Here is a tiny trained network, its code and every weight. The questions are about switching its units off for an input and a class, where a switched-off unit gives its printed mean instead of its output.

import numpy as np


def w(rows, s, z=0):
    codes = np.array(rows[::2]) - 128.0
    scale = np.full(codes.shape[1], s)
    scale[-1] = z or s
    return codes * scale


def f(y):
    return y / 2 * (1 + np.tanh(0.7978845608 * (y + 0.044715 * y**3)))


def log_softmax(a):
    a = a - a.max(-1, keepdims=True)
    return a - np.log(np.exp(a).sum(-1, keepdims=True))


def net(x, mask):
    res = np.array(x, float).reshape(1, 6) / 4 @ E
    y = f(res @ A[0][:, :-1].T + A[0][:, -1])
    res = res + np.where(mask, y, B[0][:, -1]) @ B[0][:, :-1]
    return log_softmax(res[-1] @ U[:, :-1].T + U[:, -1])


A, B = {}, {}
E = w([
[185,198,105,104,128,2],'x0',
[31,187,202,162,167,94],'x1',
[137,230,63,184,64,178],'x2',
[103,187,61,28,185,176],'x3',
[131,130,141,118,118,133],'x4',
[148,126,70,192,212,112],'x5',
],0.007)
A[0] = w([
[141,185,110,153,64,158,102],'n1',
[117,82,128,143,155,208,49],'n2',
[97,177,104,180,101,144,106],'n3',
[102,58,60,164,175,88,186],'n4',
[251,78,70,134,166,178,142],'n5',
[98,100,137,146,138,194,84],'n6',
[94,95,128,136,110,213,130],'n7',
[181,115,191,184,110,126,60],'n8',
[44,197,199,173,166,110,126],'n9',
[154,105,126,36,2,149,144],'n10',
[99,144,78,71,166,157,106],'n11',
[134,71,170,102,184,111,26],'n12',
[149,70,146,184,58,91,69],'n13',
[181,143,154,129,113,62,92],'n14',
[100,87,126,96,167,62,108],'n15',
[206,169,108,113,137,46,210],'n16',
[148,162,156,70,63,91,187],'n17',
[129,160,103,56,162,161,51],'n18',
[139,171,123,75,163,151,65],'n19',
[138,196,136,158,95,170,68],'n20',
[121,64,166,76,152,99,85],'n21',
[61,143,143,100,177,125,57],'n22',
[127,118,38,116,215,144,161],'n23',
[63,105,121,134,125,169,23],'n24',
[168,187,147,111,137,74,67],'n25',
[116,141,179,71,49,143,195],'n26',
[144,155,96,165,132,116,253],'n27',
[144,66,119,253,101,87,146],'n28',
[106,103,150,140,160,211,125],'n29',
[158,102,174,197,89,103,90],'n30',
[122,180,93,172,92,160,92],'n31',
[115,87,142,144,120,198,58],'n32',
[118,185,75,207,178,122,181],'n33',
[178,170,121,70,105,65,109],'n34',
[130,82,176,62,130,106,140],'n35',
[127,146,88,47,156,160,36],'n36',
[144,82,184,62,154,112,83],'n37',
[129,98,161,148,125,187,53],'n38',
[122,154,101,68,165,161,71],'n39',
[76,164,185,78,50,125,176],'n40',
[42,172,151,76,153,138,155],'n41',
[91,105,140,133,107,194,75],'n42',
[133,168,98,164,95,172,115],'n43',
[212,61,44,73,54,131,76],'n44',
[136,86,173,110,183,112,64],'n45',
[134,193,107,169,36,159,91],'n46',
[125,200,115,160,84,151,67],'n47',
],0.0088,0.0047)
B[0] = w([
[181,74,81,55,187,186,177],'n1',
[70,95,68,176,143,80,157],'n2',
[189,89,151,71,133,140,164],'n3',
[158,159,178,128,177,203,184],'n4',
[197,133,179,184,126,56,222],'n5',
[97,101,83,164,122,78,156],'n6',
[81,111,91,171,152,96,190],'n7',
[96,183,94,42,45,151,151],'n8',
[196,105,198,130,73,10,202],'n9',
[176,179,192,213,182,125,220],'n10',
[110,188,140,113,73,147,175],'n11',
[179,56,107,49,151,132,139],'n12',
[80,187,101,68,54,173,176],'n13',
[35,118,53,131,88,144,167],'n14',
[156,83,110,125,188,137,154],'n15',
[59,102,78,169,160,149,254],'n16',
[86,116,79,182,185,145,200],'n17',
[76,183,106,72,45,160,158],'n18',
[86,169,92,101,45,115,145],'n19',
[171,56,105,72,171,103,154],'n20',
[181,84,118,66,169,176,156],'n21',
[168,129,157,103,87,109,139],'n22',
[104,193,181,155,106,174,207],'n23',
[91,99,65,119,77,59,133],'n24',
[80,90,38,144,96,40,162],'n25',
[120,185,159,174,178,177,204],'n26',
[114,103,150,159,167,168,218],'n27',
[83,225,175,97,70,191,216],'n28',
[89,100,90,186,136,86,177],'n29',
[90,192,146,72,64,171,174],'n30',
[187,64,153,42,157,154,169],'n31',
[62,103,65,150,111,82,154],'n32',
[135,103,190,165,155,155,217],'n33',
[60,88,49,175,139,70,192],'n34',
[165,113,105,97,174,201,168],'n35',
[120,185,122,60,64,143,160],'n36',
[155,92,113,68,155,186,155],'n37',
[71,128,63,121,106,80,140],'n38',
[104,178,127,86,57,154,158],'n39',
[145,168,184,185,200,128,202],'n40',
[154,176,172,133,99,107,188],'n41',
[91,93,73,153,141,92,157],'n42',
[164,74,133,97,167,128,171],'n43',
[220,156,206,137,82,2,217],'n44',
[200,90,143,67,152,152,139],'n45',
[155,75,131,48,170,175,194],'n46',
[173,57,105,36,160,115,163],'n47',
],0.0077,0.0067)
U = w([
[183,45,100,7,176,188,85],'0',
[71,218,120,39,6,190,52],'1',
[122,165,170,182,190,171,253],'2',
[175,132,192,143,108,55,112],'3',
[41,73,2,159,128,93,50],'4',
[118,152,151,154,166,185,241],'5',
],0.0083,0.0046)

Each question gives the input, the list of numbers given to net, and the class t.
The units are the neurons (one row each of A and B). Each row of codes is followed by its name. A weight is (code - 128) times the scale printed after its matrix; where a second scale follows, it is the last column's (A, B and U).
mask holds one flag per neuron, in row order. A switched-off neuron (its flag False) gives its mean, the last column of its row in B, instead of its output. The means were averaged over made-up inputs and are rounded, as every weight is.
A unit's drop is (log p(t) with every unit on - log p(t) with that unit switched off) / (log p(t) with every unit on - log p(t) with every unit switched off).
The circuit of an input: a set's keep is (log p(t) with only the set's units on - log p(t) with every unit switched off) / (log p(t) with every unit on - log p(t) with every unit switched off). Starting from the 12 units with the biggest drops (on a tie, the unit counted first), units are removed one at a time, each time the one whose removal leaves the highest keep (on an exact tie, the one counted first), for as long as the keep stays at least 0.8.
units of the circuit, in order: the units of the circuit, biggest drop first
top k neurons: the k neurons with the biggest drops, biggest first
drop when u is switched off: that unit's drop, to one decimal
input [-6,-7,-2,-7,-6,6], class 1: units of the circuit, in order => (n28 n13)
input [3,-8,-3,7,6,7], class 3: units of the circuit, in order => (n44)
input [8,6,3,-6,4,4], class 4: units of the circuit, in order => (n25 n14)
input [2,2,5,-7,-2,7], class 1: units of the circuit, in order => (n28 n30)
input [-4,-7,1,1,-3,-1], class 3: units of the circuit, in order => (n44 n5)
input [-8,8,-4,3,2,-2], class 3: top 2 neurons => (n9 n41)
input [-6,-8,-3,7,-2,5], class 3: units of the circuit, in order => (n5 n44)
input [-8,-8,-6,6,7,-4], class 3: units of the circuit, in order => (n44 n5)
input [7,0,3,1,-5,6], class 4: top 2 neurons => (n25 n16)
input [8,-7,-1,0,8,7], class 4: top 3 neurons => (n16 n34 n14)
input [-5,-4,-3,-6,-3,2], class 1: top 2 neurons => (n28 n13)
input [8,-4,3,0,8,7], class 4: top 3 neurons => (n16 n34 n25)
input [-7,-4,-8,-8,7,6], class 0: top 3 neurons => (n12 n21 n45)
input [-1,-7,3,2,-5,-6], class 3: units of the circuit, in order => (n44)
input [1,-7,-3,6,2,-2], class 3: top 3 neurons => (n44 n5 n10)
input [-7,4,7,5,-7,1], class 0: top 2 neurons => (n31 n3)
input [-4,-8,5,6,6,-5], class 3: top 2 neurons => (n44 n10)
input [3,-1,-3,4,5,-5], class 2: drop when n40 is switched off => 0.1
input [-3,-7,5,-1,2,-3], class 3: drop when n5 is switched off => 0.2
input [-8,8,-5,-3,8,-6], class 3: units of the circuit, in order => (n9)
